Below is a small trained network, with its code and all its weights. Each question gives an input and a class and asks what happens when units are switched off, that is, made to give their printed mean instead of their output.

import numpy as np


def w(rows, s, z=0):
    codes = np.array(rows[::2]) - 128.0
    scale = np.full(codes.shape[1], s)
    scale[-1] = z or s
    return codes * scale


def f(y):
    return np.maximum(y, 0)


def log_softmax(a):
    a = a - a.max(-1, keepdims=True)
    return a - np.log(np.exp(a).sum(-1, keepdims=True))


def net(x, mask):
    res = np.array(x, float).reshape(1, 8) / 4 @ E
    y = f(res @ A[0][:, :-1].T + A[0][:, -1])
    res = res + np.where(mask, y, B[0][:, -1]) @ B[0][:, :-1]
    return log_softmax(res[-1] @ U[:, :-1].T + U[:, -1])


A, B = {}, {}
E = w([
[54,51,132,39,133],'x0',
[31,66,137,176,32],'x1',
[187,41,255,163,189],'x2',
[146,100,103,131,131],'x3',
[108,156,157,121,118],'x4',
[119,157,163,122,116],'x5',
[104,117,101,145,165],'x6',
[133,120,118,135,131],'x7',
],0.0086)
A[0] = w([
[105,190,36,106,97,46],'N0',
[79,147,122,197,90,148],'N1',
[140,116,166,174,180,54],'N2',
[82,102,98,149,68,127],'N3',
[176,144,142,76,183,97],'N4',
[119,78,149,73,153,148],'N5',
[72,134,163,67,117,156],'N6',
[110,180,93,129,119,65],'N7',
[162,197,105,102,176,132],'N8',
[110,125,71,78,95,42],'N9',
[115,170,50,106,78,69],'N10',
[106,126,93,77,195,99],'N11',
[145,159,116,112,123,3],'N12',
[167,75,112,145,111,146],'N13',
[170,208,124,254,134,118],'N14',
[159,145,112,97,191,35],'N15',
[98,115,129,68,164,115],'N16',
[147,97,188,161,139,106],'N17',
],0.013,0.0066)
B[0] = w([
[84,113,189,175,172,220],'N0',
[171,89,41,92,50,205],'N1',
[36,148,164,189,155,169],'N2',
[100,109,88,99,89,205],'N3',
[103,103,106,160,60,188],'N4',
[164,209,132,105,167,185],'N5',
[151,142,86,95,173,190],'N6',
[89,89,209,209,106,172],'N7',
[79,66,64,130,29,215],'N8',
[94,178,183,108,181,171],'N9',
[85,146,198,205,233,210],'N10',
[182,134,66,97,100,170],'N11',
[107,53,161,87,81,136],'N12',
[104,198,108,125,160,167],'N13',
[240,84,85,1,202,253],'N14',
[73,58,160,186,78,165],'N15',
[180,150,114,82,116,170],'N16',
[90,154,151,212,97,188],'N17',
],0.0092,0.011)
U = w([
[187,103,128,65,189,215],'0',
[115,97,232,240,167,2],'1',
[157,117,88,148,118,214],'2',
[124,71,94,179,1,39],'3',
],0.0087,0.006)

Each question gives the input, the list of numbers given to net, and the class t.
The units are the neurons (one row each of A and B). Each row of codes is followed by its name. A weight is (code - 128) times the scale printed after its matrix; where a second scale follows, it is the last column's (A, B and U).
mask holds one flag per neuron, in row order. A switched-off neuron (its flag False) gives its mean, the last column of its row in B, instead of its output. The means were averaged over made-up inputs and are rounded, as every weight is.
A unit's drop is (log p(t) with every unit on - log p(t) with that unit switched off) / (log p(t) with every unit on - log p(t) with every unit switched off).
The circuit of an input: a set's keep is (log p(t) with only the set's units on - log p(t) with every unit switched off) / (log p(t) with every unit on - log p(t) with every unit switched off). Starting from the 12 units with the biggest drops (on a tie, the unit counted first), units are removed one at a time, each time the one whose removal leaves the highest keep (on an exact tie, the one counted first), for as long as the keep stays at least 0.8.
units of the circuit, in order: the units of the circuit, biggest drop first
unit that matters most: the unit with the biggest drop
k most important neurons: the k neurons with the biggest drops, biggest first
drop when u is switched off: that unit's drop, to one decimal
input [-3,-5,6,-5,1,-6,4,5], class 1: units of the circuit, in order => (N2)
input [-6,0,-6,5,1,4,-2,1], class 0: 2 most important neurons => (N14 N17)
input [-5,-7,5,3,-1,-1,5,-6], class 3: units of the circuit, in order => (N8 N4)
input [5,-5,3,-2,5,4,-8,6], class 2: 2 most important neurons => (N14 N4)
input [-3,-3,-7,-5,1,-2,-3,7], class 1: 3 most important neurons => (N10 N0 N7)
input [-3,-1,-6,0,-5,-6,-3,-2], class 1: units of the circuit, in order => (N10 N0)
input [5,-6,-4,-3,-4,6,-3,-6], class 3: 4 most important neurons => (N14 N8 N4 N15)
input [6,-7,6,-8,-1,5,-6,3], class 3: units of the circuit, in order => (N4 N14)
input [-1,-7,-6,-4,-8,6,6,3], class 3: 2 most important neurons => (N8 N11)
input [-5,-8,-3,-4,-2,-6,6,5], class 3: 3 most important neurons => (N8 N15 N4)
input [5,-6,7,-7,3,-1,4,-8], class 1: 2 most important neurons => (N14 N2)
input [-8,8,3,1,-6,-6,-4,2], class 0: 3 most important neurons => (N14 N8 N4)
input [5,-6,7,-7,-6,-5,8,5], class 2: 2 most important neurons => (N11 N10)
input [-6,6,-3,-5,3,-6,-4,1], class 0: unit that matters most => N14
input [7,-8,7,-2,-2,3,5,-6], class 3: 3 most important neurons => (N4 N14 N15)
input [3,-6,1,3,1,7,-6,-4], class 2: 2 most important neurons => (N14 N1)
input [-2,-5,-7,6,-8,4,7,0], class 1: 2 most important neurons => (N10 N0)
input [-3,1,-4,-4,-1,-3,4,-7], class 1: 3 most important neurons => (N10 N0 N7)
input [7,6,-5,7,-5,8,-2,7], class 0: drop when N6 is switched off => 0.2
input [-8,-3,-6,8,3,2,-2,-2], class 0: drop when N3 is switched off => 0.0
input [-2,3,-7,4,4,-1,-7,-2], class 1: units of the circuit, in order => (N10)
input [-6,-1,-5,6,0,6,-6,-2], class 0: drop when N4 is switched off => 0.1
input [-6,6,2,0,5,4,1,3], class 0: drop when N6 is switched off => -0.1
